Below are the code and all the weights of a small trained network. Each question names an input and a class and asks about switching units off, where a switched-off unit gives its printed mean instead of its output.

import numpy as np


def w(rows, s, z=0):
    codes = np.array(rows[::2]) - 128.0
    scale = np.full(codes.shape[1], s)
    scale[-1] = z or s
    return codes * scale


def f(y):
    return np.maximum(y, 0)


def log_softmax(a):
    a = a - a.max(-1, keepdims=True)
    return a - np.log(np.exp(a).sum(-1, keepdims=True))


def net(x, mask):
    res = np.array(x, float).reshape(1, 6) / 4 @ E
    y = f(res @ A[0][:, :-1].T + A[0][:, -1])
    res = res + np.where(mask, y, B[0][:, -1]) @ B[0][:, :-1]
    return log_softmax(res[-1] @ U[:, :-1].T + U[:, -1])


A, B = {}, {}
E = w([
[117,117,106,132,132,132],'x0',
[244,37,202,254,91,106],'x1',
[124,130,118,141,118,110],'x2',
[121,87,107,94,55,180],'x3',
[113,39,141,72,213,69],'x4',
[126,118,131,114,127,158],'x5',
],0.0062)
A[0] = w([
[88,233,115,86,144,166,60],'N0',
[109,3,160,101,193,37,126],'N1',
[120,51,82,92,14,231,164],'N2',
[207,57,195,193,61,85,3],'N3',
[252,48,210,242,77,151,32],'N4',
[150,237,138,224,75,165,149],'N5',
[176,191,155,172,17,216,219],'N6',
[216,68,183,199,84,140,12],'N7',
[254,57,143,204,102,99,3],'N8',
],0.0055,0.0043)
B[0] = w([
[139,187,179,74,43,95,193],'N0',
[24,1,192,188,95,109,212],'N1',
[159,78,70,220,222,24,207],'N2',
[84,177,108,71,15,140,187],'N3',
[133,238,53,27,40,86,228],'N4',
[28,62,221,194,147,94,218],'N5',
[95,83,213,235,156,95,253],'N6',
[110,197,105,33,43,107,183],'N7',
[162,223,78,6,72,98,190],'N8',
],0.0058,0.0051)
U = w([
[75,225,14,2,34,205,23],'0',
[167,74,160,214,119,189,253],'1',
[155,58,132,204,115,190,223],'2',
[83,10,213,240,96,153,82],'3',
[170,70,87,226,144,132,119],'4',
],0.0049,0.0036)

Each question gives the input, the list of numbers given to net, and the class t.
The units are the neurons (one row each of A and B). Each row of codes is followed by its name. A weight is (code - 128) times the scale printed after its matrix; where a second scale follows, it is the last column's (A, B and U).
mask holds one flag per neuron, in row order. A switched-off neuron (its flag False) gives its mean, the last column of its row in B, instead of its output. The means were averaged over made-up inputs and are rounded, as every weight is.
A unit's drop is (log p(t) with every unit on - log p(t) with that unit switched off) / (log p(t) with every unit on - log p(t) with every unit switched off).
The circuit of an input: a set's keep is (log p(t) with only the set's units on - log p(t) with every unit switched off) / (log p(t) with every unit on - log p(t) with every unit switched off). Starting from all 9 units, units are removed one at a time, each time the one whose removal leaves the highest keep (on an exact tie, the one counted first), for as long as the keep stays at least 0.8.
circuit, biggest first: the units of the circuit, biggest drop first
most important unit: the unit with the biggest drop
k most important neurons: the k neurons with the biggest drops, biggest first
drop when u is switched off: that unit's drop, to one decimal
input [4,-6,-4,-8,-8,6], class 3: most important unit	N5
input [3,7,-1,2,0,-6], class 0: circuit, biggest first	[N4; N8]
input [0,8,-4,-6,4,-3], class 0: circuit, biggest first	[N4; N8; N3]
input [4,-2,1,8,-8,-5], class 3: 2 most important neurons	[N6; N5]
input [-4,-7,-8,8,-6,7], class 4: circuit, biggest first	[N2; N6]
input [-1,-5,-2,8,-2,3], class 4: circuit, biggest first	[N2; N4]
input [1,8,6,3,-7,-3], class 0: 3 most important neurons	[N4; N8; N7]
input [6,8,-8,4,6,3], class 0: drop when N4 is switched off	0.3
input [-1,7,-7,0,-5,3], class 0: drop when N6 is switched off	-0.1
input [-2,-7,2,1,-4,8], class 1: drop when N7 is switched off	0.2
